[[113 116 123 123 145]
 [104 112 122 118 148]
 [103 109 121 118 154]]
:
[145 118 121]

[[124 124 137 105 141]
 [148 119 136 144 147]]
:
[141 144]

[[145 156 115]
 [153 124 139]]
:
[115 124]

[[135 120 146 147 121]
 [119 126 125 130 134]
 [134 138 134 139 124]
 [119 131 113 121 138]
 [109 121 103 125 116]]
:
[121 130 134 131 109]

[[112 141 119 125 152]
 [110 140 114 129 131]]
:
[152 129]

[[125 147]
 [105 101]]
:
[147 105]

[[120 127]
 [114 105]
 [124 122]
 [122 137]
 [132 126]]
:
[127 114]
---
[[118 146 142 154 150 115 112 151 140 125]
 [148 109 121 141 131 135 120 126 156 150]]
:
[[118 148]
 [146 109]
 [142 121]
 [154 141]
 [150 131]
 [115 135]
 [112 120]
 [151 126]
 [140 156]
 [125 150]]

[[120 117 120 141 119 105 141 135]
 [133 126 128 143 142 134 128 145]
 [134 145 125 137 122 124 119 138]
 [137 115 109 149 128 137 125 125]
 [132 136 122 138 140 140 124 128]
 [118 128 127 118 131 121  99 122]
 [134 144 133 131 120 112 134 121]
 [121 135 125 128 120 125 126 124]
 [135 116 115 138 132 137 117 126]
 [134 118 117 138 129 143 117 124]
 [120 123 122 140 106 141 135 113]
 [121 116 130 139 121 130 104 118]]
:
[[120 133 134 137 132 118 134 121 135 134 120 121]
 [117 126 145 115 136 128 144 135 116 118 123 116]
 [120 128 125 109 122 127 133 125 115 117 122 130]
 [141 143 137 149 138 118 131 128 138 138 140 139]
 [119 142 122 128 140 131 120 120 132 129 106 121]
 [105 134 124 137 140 121 112 125 137 143 141 130]
 [141 128 119 125 124  99 134 126 117 117 135 104]
 [135 145 138 125 128 122 121 124 126 124 113 118]]

[[113 101 107 129 149 155]
 [139 155 151 132 110 101]
 [155 148 126 106 101 115]
 [128 149 155 143 121 103]
 [150 130 108 101 112 134]
 [132 110 100 110 131 151]
 [147 155 145 123 104 102]
 [101 105 125 147 156 146]
 [103 122 145 156 148 126]
 [119 142 155 150 129 108]]
:
[[113 139 155 128 150 132 147 101 103 119]
 [101 155 148 149 130 110 155 105 122 142]
 [107 151 126 155 108 100 145 125 145 155]
 [129 132 106 143 101 110 123 147 156 150]
 [149 110 101 121 112 131 104 156 148 129]
 [155 101 115 103 134 151 102 146 126 108]]

[[126 127 118 127 121]
 [128 119 140 129 116]
 [112 129 126 127 126]
 [124 127 120 137 116]
 [129 122 144 107 120]
 [148 116 139 138 158]
 [129 139 119 125 141]
 [130 145 123 122 134]]
:
[[126 128 112 124 129 148 129 130]
 [127 119 129 127 122 116 139 145]
 [118 140 126 120 144 139 119 123]
 [127 129 127 137 107 138 125 122]
 [121 116 126 116 120 158 141 134]]

[[111 138 124 122 140]
 [108 123 134 121 125]
 [122 145 137 122 138]
 [113 117 139 124 120]
 [118 126 137 109 127]
 [128 122 150 129 124]
 [136 139 141 141 134]
 [135 135 135 109 134]
 [139 132 146 131 135]
 [125 122 144 143 125]]
:
[[111 108 122 113 118 128 136 135 139 125]
 [138 123 145 117 126 122 139 135 132 122]
 [124 134 137 139 137 150 141 135 146 144]
 [122 121 122 124 109 129 141 109 131 143]
 [140 125 138 120 127 124 134 134 135 125]]

[[138 121 133 130 125 133 115 128 150 129 155 140]
 [127 128 138 142 137 121 136 136 125 121 100 115]
 [122 129 130 125 121 120 127 132 139 132 105 144]
 [131 129 123 126 144 112 130 128 134 130 108 135]]
:
[[138 127 122 131]
 [121 128 129 129]
 [133 138 130 123]
 [130 142 125 126]
 [125 137 121 144]
 [133 121 120 112]
 [115 136 127 130]
 [128 136 132 128]
 [150 125 139 134]
 [129 121 132 130]
 [155 100 105 108]
 [140 115 144 135]]

[[129 138 136 148 126 147 113 109 117]
 [127 117 115 124 124 112 131 137 139]
 [129 138 134 124 126 131 103 117 120]
 [129 149 145 128 124 146 126 122 121]
 [129 138 146 128 133 131 118 123 132]
 [134 136 123 134 131 149 136 122 110]
 [128 131 113 127 123 128 123 140 127]
 [132 125 143 139 115 127 110 122 128]
 [134 144 133 125 130 128 108 110 123]]
:
[[129 127 129 129 129 134 128 132 134]
 [138 117 138 149 138 136 131 125 144]
 [136 115 134 145 146 123 113 143 133]
 [148 124 124 128 128 134 127 139 125]
 [126 124 126 124 133 131 123 115 130]
 [147 112 131 146 131 149 128 127 128]
 [113 131 103 126 118 136 123 110 108]
 [109 137 117 122 123 122 140 122 110]
 [117 139 120 121 132 110 127 128 123]]

[[126 130 120 124 121 136 130]
 [133 130 133 129 135 120 125]
 [121 131 127 123 123 129 125]
 [121 147 127 114 133 100 131]
 [125 136 125 122 128 120 131]
 [123 120 124 133 122 143 130]
 [111 133 125 125 126 124 126]]
:
[[126 133 121 121 125 123 111]
 [130 130 131 147 136 120 133]
 [120 133 127 127 125 124 125]
 [124 129 123 114 122 133 125]
 [121 135 123 133 128 122 126]
 [136 120 129 100 120 143 124]
 [130 125 125 131 131 130 126]]

[[118 144 146 141 132 123 134 116 121 122 119 113 123 140]
 [111 137 120 115 125 143 140 133 119 119 134 117 102 136]
 [137 117 115 123 123 137 119 134 125 138 132 139 129 117]]
:
[[118 111 137]
 [144 137 117]
 [146 120 115]
 [141 115 123]
 [132 125 123]
 [123 143 137]
 [134 140 119]
 [116 133 134]
 [121 119 125]
 [122 119 138]
 [119 134 132]
 [113 117 139]
 [123 102 129]
 [140 136 117]]
---
[[139 131 138 109 144 128 111 148]
 [131 122 104 124 120 127 117 131]
 [127 136 123 135 130 132 128 133]
 [107 124 125 125 131 142 119 134]
 [140 136 127 126 140 127 130 137]
 [123 145 125 135 141 118 123 115]]
:
[[139 131 138 109 144 128 111 148]
 [127 136 123 135 130 132 128 133]
 [140 136 127 126 140 127 130 137]]

[[131 143 142 146 131 141 118]
 [122 136 139 137 117 103 140]
 [120 141 154 144 120 118 139]
 [130 126 123 123 128 142 122]
 [123 134 134 137 121 126 119]
 [139 121 121 120 142 153 130]]
:
[[131 143 142 146 131 141 118]
 [120 141 154 144 120 118 139]
 [123 134 134 137 121 126 119]]

[[127 123 124 126 128 130 125 130 133 133 122 137 129]
 [132 127 124 127 123 124 132 127 117 130 131 130 128]
 [129 125 123 127 116 122 129 128 107 133 129 131 129]
 [132 127 124 127 122 124 132 135 115 130 131 129 128]]
:
[[127 123 124 126 128 130 125 130 133 133 122 137 129]
 [129 125 123 127 116 122 129 128 107 133 129 131 129]]

[[137 157 133 114 141 122]
 [128 133 131 127 123 127]
 [123 131 123 136 126 124]
 [126 126 124 132 131 124]
 [131 131 126 128 134 131]
 [126 124 128 124 132 130]
 [129 130 126 125 133 132]
 [129 129 126 128 134 129]
 [131 138 130 122 130 122]
 [125 132 124 130 129 128]
 [126 125 123 131 125 126]
 [128 130 131 122 131 129]]
:
[[137 157 133 114 141 122]
 [123 131 123 136 126 124]
 [131 131 126 128 134 131]
 [129 130 126 125 133 132]
 [131 138 130 122 130 122]
 [126 125 123 131 125 126]]

[[139 142 130 121 133 132]
 [119 115 127 136 129 120]
 [118 130 120 139 142 127]
 [119 126 128 137 136 122]
 [131 113 133 121 116 126]
 [130 115 127 126 129 124]
 [132 135 133 122 117 130]
 [124 121 131 128 121 130]
 [132 151 138 126 122 135]
 [118 130 132 135 133 122]]
:
[[139 142 130 121 133 132]
 [118 130 120 139 142 127]
 [131 113 133 121 116 126]
 [132 135 133 122 117 130]
 [132 151 138 126 122 135]]

[[144 122 135 138 103 113]
 [101 104 154 145 139 153]
 [113 113 142 134 115 137]
 [121 108 131 129 129 149]]
:
[[144 122 135 138 103 113]
 [113 113 142 134 115 137]]
---
[[123 122 140 151 143 135 121 137 135 127 134 129 155 137 123]
 [132 148 145 137 137 137 127 116 125 100 131 121 124 147 129]
 [127 136 152 134 127 133 116 123 145 114 134 114 141 151 132]]
:
[[132 148 145 137 137 137 127 116 125 100 131 121 124 147 129]
 [127 136 152 134 127 133 116 123 145 114 134 114 141 151 132]
 [123 122 140 151 143 135 121 137 135 127 134 129 155 137 123]]

[[112 111 145 128 125 140 129 139 149 129 130 135 132 146]
 [134 137 134 130 121 115 115 125 125 122 122 117 153 132]]
:
[[134 137 134 130 121 115 115 125 125 122 122 117 153 132]
 [112 111 145 128 125 140 129 139 149 129 130 135 132 146]]

[[135 119 124]
 [119 104 132]
 [151 121 120]]
:
[[151 121 120]
 [135 119 124]
 [119 104 132]]

[[114 128 132 131 123 110 117 151]
 [117 131 108 123 151 127 133 133]]
:
[[117 131 108 123 151 127 133 133]
 [114 128 132 131 123 110 117 151]]

[[106 113 131 108 108 110 129 111 137 112 105 126 127]
 [147 144 107 147 146 154 128 148 124 146 152 145 108]]
:
[[147 144 107 147 146 154 128 148 124 146 152 145 108]
 [106 113 131 108 108 110 129 111 137 112 105 126 127]]

[[132 158 149]
 [128 134 114]
 [129 143 115]]
:
[[132 158 149]
 [129 143 115]
 [128 134 114]]
